Here is a tiny trained network, its code and every weight. The questions are about switching its units off for an input and a class, where a switched-off unit gives its printed mean instead of its output.

import numpy as np


def w(rows, s, z=0):
    codes = np.array(rows[::2]) - 128.0
    scale = np.full(codes.shape[1], s)
    scale[-1] = z or s
    return codes * scale


def f(y):
    return y / 2 * (1 + np.tanh(0.7978845608 * (y + 0.044715 * y**3)))


def log_softmax(a):
    a = a - a.max(-1, keepdims=True)
    return a - np.log(np.exp(a).sum(-1, keepdims=True))


def net(x, mask):
    res = np.array(x, float).reshape(1, 7) / 4 @ E
    y = f(res @ A[0][:, :-1].T + A[0][:, -1])
    res = res + np.where(mask, y, B[0][:, -1]) @ B[0][:, :-1]
    return log_softmax(res[-1] @ U[:, :-1].T + U[:, -1])


A, B = {}, {}
E = w([
[126,125,131,130,127,127],'x0',
[128,129,127,128,127,128],'x1',
[199,160,156,220,97,153],'x2',
[129,132,124,126,126,130],'x3',
[168,98,72,153,110,7],'x4',
[189,125,209,44,71,98],'x5',
[85,224,177,139,169,54],'x6',
],0.013)
A[0] = w([
[136,128,80,161,173,153,107],'neuron 1',
[94,163,160,103,112,230,83],'neuron 2',
[158,98,54,143,113,23,88],'neuron 3',
[174,140,202,48,22,97,96],'neuron 4',
[44,173,85,211,165,127,117],'neuron 5',
[183,110,145,200,79,165,82],'neuron 6',
[36,101,91,44,134,84,64],'neuron 7',
[63,163,190,107,173,237,65],'neuron 8',
[59,114,113,57,158,104,76],'neuron 9',
[97,125,84,174,137,128,75],'neuron 10',
[195,162,211,65,102,94,101],'neuron 11',
[122,125,68,156,162,152,101],'neuron 12',
[166,62,77,117,91,167,56],'neuron 13',
[125,114,111,126,103,141,58],'neuron 14',
[80,134,51,202,172,151,123],'neuron 15',
[155,105,171,104,120,114,40],'neuron 16',
[133,143,92,138,156,136,83],'neuron 17',
[162,218,168,222,101,108,100],'neuron 18',
[111,110,127,158,146,131,58],'neuron 19',
[84,254,197,139,194,34,12],'neuron 20',
[168,147,146,188,112,142,81],'neuron 21',
[112,136,96,152,136,136,61],'neuron 22',
[140,115,78,152,97,37,62],'neuron 23',
[177,22,82,115,90,190,52],'neuron 24',
[131,98,116,153,114,75,98],'neuron 25',
[103,127,115,152,104,137,46],'neuron 26',
[105,133,149,136,105,155,52],'neuron 27',
[171,151,143,183,111,142,75],'neuron 28',
],0.013,0.011)
B[0] = w([
[117,98,147,110,91,115,176],'neuron 1',
[193,185,136,185,136,66,204],'neuron 2',
[207,190,165,184,148,86,220],'neuron 3',
[114,79,176,100,79,102,250],'neuron 4',
[108,78,167,99,61,101,240],'neuron 5',
[137,111,74,76,171,183,195],'neuron 6',
[174,88,57,75,163,227,198],'neuron 7',
[222,180,137,172,143,54,227],'neuron 8',
[166,92,66,74,160,201,185],'neuron 9',
[130,101,154,116,101,115,168],'neuron 10',
[103,67,161,115,64,105,231],'neuron 11',
[117,110,160,108,87,131,177],'neuron 12',
[52,173,129,157,153,138,183],'neuron 13',
[119,127,129,133,139,124,126],'neuron 14',
[117,85,193,83,80,102,237],'neuron 15',
[126,99,152,98,110,115,145],'neuron 16',
[128,110,138,129,115,124,140],'neuron 17',
[144,97,55,71,182,196,231],'neuron 18',
[125,130,123,112,108,127,131],'neuron 19',
[7,170,117,199,168,157,248],'neuron 20',
[152,108,94,87,150,164,173],'neuron 21',
[126,114,140,118,115,119,141],'neuron 22',
[192,179,131,170,134,84,192],'neuron 23',
[13,162,120,180,174,134,212],'neuron 24',
[166,172,142,137,135,113,164],'neuron 25',
[127,129,117,120,119,139,125],'neuron 26',
[143,146,118,124,130,117,129],'neuron 27',
[151,109,83,95,143,167,170],'neuron 28',
],0.013,0.016)
U = w([
[128,55,182,94,46,117,232],'0',
[248,200,136,166,155,95,122],'1',
[9,162,104,163,188,158,163],'2',
[195,75,33,64,184,207,3],'3',
],0.012,0.0026)

Each question gives the input, the list of numbers given to net, and the class t.
The units are the neurons (one row each of A and B). Each row of codes is followed by its name. A weight is (code - 128) times the scale printed after its matrix; where a second scale follows, it is the last column's (A, B and U).
mask holds one flag per neuron, in row order. A switched-off neuron (its flag False) gives its mean, the last column of its row in B, instead of its output. The means were averaged over made-up inputs and are rounded, as every weight is.
A unit's drop is (log p(t) with every unit on - log p(t) with that unit switched off) / (log p(t) with every unit on - log p(t) with every unit switched off).
The circuit of an input: a set's keep is (log p(t) with only the set's units on - log p(t) with every unit switched off) / (log p(t) with every unit on - log p(t) with every unit switched off). Starting from the 12 units with the biggest drops (on a tie, the unit counted first), units are removed one at a time, each time the one whose removal leaves the highest keep (on an exact tie, the one counted first), for as long as the keep stays at least 0.8.
units of the circuit, in order: the units of the circuit, biggest drop first
k most important neurons: the k neurons with the biggest drops, biggest first
drop when u is switched off: that unit's drop, to one decimal
input [0,1,-8,-4,-3,-5,-1], class 3: units of the circuit, in order : [neuron 7]
input [8,-5,-8,6,4,-1,-6], class 3: 2 most important neurons : [neuron 7; neuron 20]
input [8,8,-7,3,1,2,-8], class 2: 2 most important neurons : [neuron 24; neuron 13]
input [-7,6,8,8,-7,5,2], class 3: 3 most important neurons : [neuron 18; neuron 6; neuron 3]
input [4,3,7,5,-2,-7,-2], class 0: 3 most important neurons : [neuron 15; neuron 5; neuron 7]
input [-1,5,2,7,-7,-1,6], class 1: 2 most important neurons : [neuron 8; neuron 2]
input [-7,-5,-4,8,8,0,-8], class 1: 4 most important neurons : [neuron 3; neuron 23; neuron 20; neuron 25]
input [1,4,-2,0,-7,-7,4], class 0: 2 most important neurons : [neuron 5; neuron 15]
input [5,-3,-7,5,7,0,5], class 1: 3 most important neurons : [neuron 3; neuron 23; neuron 18]
input [7,8,4,-7,1,-2,3], class 3: 3 most important neurons : [neuron 18; neuron 24; neuron 13]
input [-5,2,2,3,-2,-1,-2], class 1: 3 most important neurons : [neuron 20; neuron 18; neuron 7]
input [4,6,-6,4,4,0,-4], class 3: 2 most important neurons : [neuron 7; neuron 20]
input [2,1,-7,2,0,1,5], class 3: 2 most important neurons : [neuron 7; neuron 9]
input [-8,6,7,3,-4,6,-2], class 3: units of the circuit, in order : [neuron 6]
input [-8,-3,8,-6,6,-2,8], class 2: 2 most important neurons : [neuron 20; neuron 7]
input [-7,2,-5,3,4,-6,-8], class 2: drop when neuron 24 is switched off : 1.7
input [2,-8,1,-3,8,-2,-7], class 1: drop when neuron 20 is switched off : 0.1
input [-6,5,-2,3,4,-4,-6], class 2: drop when neuron 24 is switched off : 0.8
